Here is a tiny trained network, its code and every weight. The questions are about switching its units off for an input and a class, where a switched-off unit gives its printed mean instead of its output.

import numpy as np


def w(rows, s, z=0):
    codes = np.array(rows[::2]) - 128.0
    scale = np.full(codes.shape[1], s)
    scale[-1] = z or s
    return codes * scale


def norm(h):
    return h / np.sqrt((h * h).mean(-1, keepdims=True) + 1e-5)


def f(y):
    return y / 2 * (1 + np.tanh(0.7978845608 * (y + 0.044715 * y**3)))


def log_softmax(a):
    a = a - a.max(-1, keepdims=True)
    return a - np.log(np.exp(a).sum(-1, keepdims=True))


def net(x, mask):
    res = np.array(x, float).reshape(1, 6) / 4 @ E
    u = 0
    for l in range(2):
        y = f(norm(res) @ A[l][:, :-1].T + A[l][:, -1])
        res = res + np.where(mask[u : u + 11], y, B[l][:, -1]) @ B[l][:, :-1]
        u += 11
    return log_softmax(norm(res)[-1] @ U[:, :-1].T + U[:, -1])


A, B = {}, {}
E = w([
[182,14,110,131,179,83,179,134],'x0',
[186,123,187,115,198,202,64,126],'x1',
[118,53,58,85,61,170,35,114],'x2',
[72,84,203,167,134,53,54,84],'x3',
[223,166,93,166,94,59,78,146],'x4',
[182,87,209,205,6,175,194,112],'x5',
],0.0014)
A[0] = w([
[170,144,76,108,100,199,193,181,8],'0.n1',
[139,36,73,117,63,161,66,123,41],'0.n2',
[52,73,180,106,143,209,165,167,31],'0.n3',
[167,87,212,171,16,174,170,126,41],'0.n4',
[197,139,199,123,163,200,66,134,25],'0.n5',
[68,69,217,164,97,62,78,150,72],'0.n6',
[90,226,189,92,38,158,101,140,14],'0.n7',
[61,149,85,134,39,54,183,131,67],'0.n8',
[238,158,129,148,91,80,75,172,52],'0.n9',
[159,173,191,168,179,76,209,135,31],'0.n10',
[188,4,143,90,144,79,186,146,50],'0.n11',
],0.0049,0.0016)
B[0] = w([
[230,161,130,117,147,127,74,50,160],'0.n1',
[89,195,217,98,66,169,107,152,196],'0.n2',
[95,98,124,140,68,47,158,53,169],'0.n3',
[91,144,83,65,205,71,108,173,253],'0.n4',
[154,2,154,120,154,164,149,147,175],'0.n5',
[244,185,78,94,139,167,145,81,199],'0.n6',
[99,136,83,237,132,170,94,120,184],'0.n7',
[155,2,202,114,189,182,126,125,190],'0.n8',
[35,85,120,119,100,95,184,37,183],'0.n9',
[88,165,194,88,47,189,74,135,211],'0.n10',
[85,152,89,231,140,187,84,118,204],'0.n11',
],0.0077,0.0024)
A[1] = w([
[146,166,198,113,46,132,144,207,67],'1.n1',
[142,114,105,146,141,90,137,134,127],'1.n2',
[112,140,79,240,123,148,124,180,20],'1.n3',
[91,107,110,147,63,39,208,89,10],'1.n4',
[255,160,102,131,109,102,147,107,35],'1.n5',
[130,154,169,155,168,110,172,128,128],'1.n6',
[116,156,92,79,181,55,130,217,70],'1.n7',
[88,126,133,113,141,126,139,88,116],'1.n8',
[140,123,131,116,117,133,139,82,89],'1.n9',
[124,167,112,131,106,117,129,133,128],'1.n10',
[170,29,158,145,121,133,171,202,14],'1.n11',
],0.008,0.0012)
B[1] = w([
[66,122,134,54,40,171,68,111,232],'1.n1',
[152,105,198,145,102,205,102,181,99],'1.n2',
[76,160,92,255,159,149,70,117,250],'1.n3',
[191,71,95,168,28,59,168,136,209],'1.n4',
[235,210,129,90,164,133,121,88,204],'1.n5',
[131,109,67,99,95,166,48,121,107],'1.n6',
[119,130,73,79,163,68,88,254,232],'1.n7',
[203,114,95,148,96,137,102,172,244],'1.n8',
[141,140,116,141,138,105,128,152,173],'1.n9',
[182,29,205,144,143,182,107,178,139],'1.n10',
[92,28,109,90,209,146,184,63,203],'1.n11',
],0.0082,0.0017)
U = w([
[68,163,100,254,164,170,74,118,167],'0',
[112,137,88,66,175,76,93,241,169],'1',
[61,148,184,52,33,185,84,108,159],'2',
[249,207,134,92,167,139,133,68,157],'3',
[103,28,136,97,206,147,192,76,159],'4',
[179,85,103,172,29,59,174,127,146],'5',
[106,155,190,144,133,119,203,139,26],'6',
[104,168,204,140,132,110,220,144,3],'7',
],0.0073,0.0037)

Each question gives the input, the list of numbers given to net, and the class t.
The units are the neurons (one row each of A and B). Each row of codes is followed by its name. A weight is (code - 128) times the scale printed after its matrix; where a second scale follows, it is the last column's (A, B and U).
mask holds one flag per neuron, layer by layer. A switched-off neuron (its flag False) gives its mean, the last column of its row in B, instead of its output. The means were averaged over made-up inputs and are rounded, as every weight is.
A unit's drop is (log p(t) with every unit on - log p(t) with that unit switched off) / (log p(t) with every unit on - log p(t) with every unit switched off).
The circuit of an input: a set's keep is (log p(t) with only the set's units on - log p(t) with every unit switched off) / (log p(t) with every unit on - log p(t) with every unit switched off). Starting from the 12 units with the biggest drops (on a tie, the unit counted first), units are removed one at a time, each time the one whose removal leaves the highest keep (on an exact tie, the one counted first), for as long as the keep stays at least 0.8.
circuit, biggest first: the units of the circuit, biggest drop first
unit that matters most: the unit with the biggest drop
k most important neurons: the k neurons with the biggest drops, biggest first
top k neurons in layer l: the k neurons of layer l with the biggest drops, biggest first
input [-3,4,5,-6,-8,1], class 5: circuit, biggest first	[0.n3 1.n4]
input [0,-1,-5,8,-7,-5], class 3: 4 most important neurons	[0.n6 0.n4 0.n9 1.n5]
input [2,-5,7,0,8,-4], class 5: 2 most important neurons	[0.n9 0.n10]
input [-5,-6,0,-5,8,1], class 5: unit that matters most	0.n9
input [5,1,6,6,8,-6], class 5: 2 most important neurons	[0.n9 0.n4]
input [2,-3,8,6,4,-1], class 2: 3 most important neurons	[0.n2 1.n1 0.n1]
input [-5,3,-1,-3,6,-5], class 5: 4 most important neurons	[0.n9 0.n11 0.n4 1.n4]
input [6,1,-4,3,6,7], class 1: 4 most important neurons	[0.n4 0.n7 0.n3 1.n7]
input [-6,-3,4,7,-5,-2], class 3: circuit, biggest first	[0.n6 0.n10]
input [7,6,-5,-4,6,5], class 0: 4 most important neurons	[0.n11 0.n8 0.n3 0.n2]
input [-7,6,-5,-4,7,7], class 0: top 3 neurons in layer 0	[0.n7 0.n3 0.n8]
input [7,3,-6,7,7,0], class 0: 4 most important neurons	[0.n11 0.n3 0.n1 0.n2]
input [6,6,8,4,2,-4], class 2: top 3 neurons in layer 0	[0.n2 0.n7 0.n4]
input [-3,2,6,-8,-8,5], class 3: unit that matters most	0.n1
input [4,-8,-8,7,3,6], class 2: 2 most important neurons	[0.n10 0.n5]
input [-5,-2,-7,5,-8,1], class 5: top 3 neurons in layer 0	[0.n3 0.n2 0.n11]
input [-4,-2,-5,-5,8,8], class 1: 4 most important neurons	[0.n4 0.n3 1.n7 0.n11]
input [-3,-8,-2,-8,8,-4], class 3: top 4 neurons in layer 0	[0.n1 0.n5 0.n4 0.n3]
input [0,-2,-6,5,3,4], class 2: 2 most important neurons	[0.n10 0.n1]
input [0,-5,1,3,-7,-4], class 5: top 3 neurons in layer 0	[0.n3 0.n5 0.n4]
input [6,4,8,6,0,1], class 2: circuit, biggest first	[0.n2]
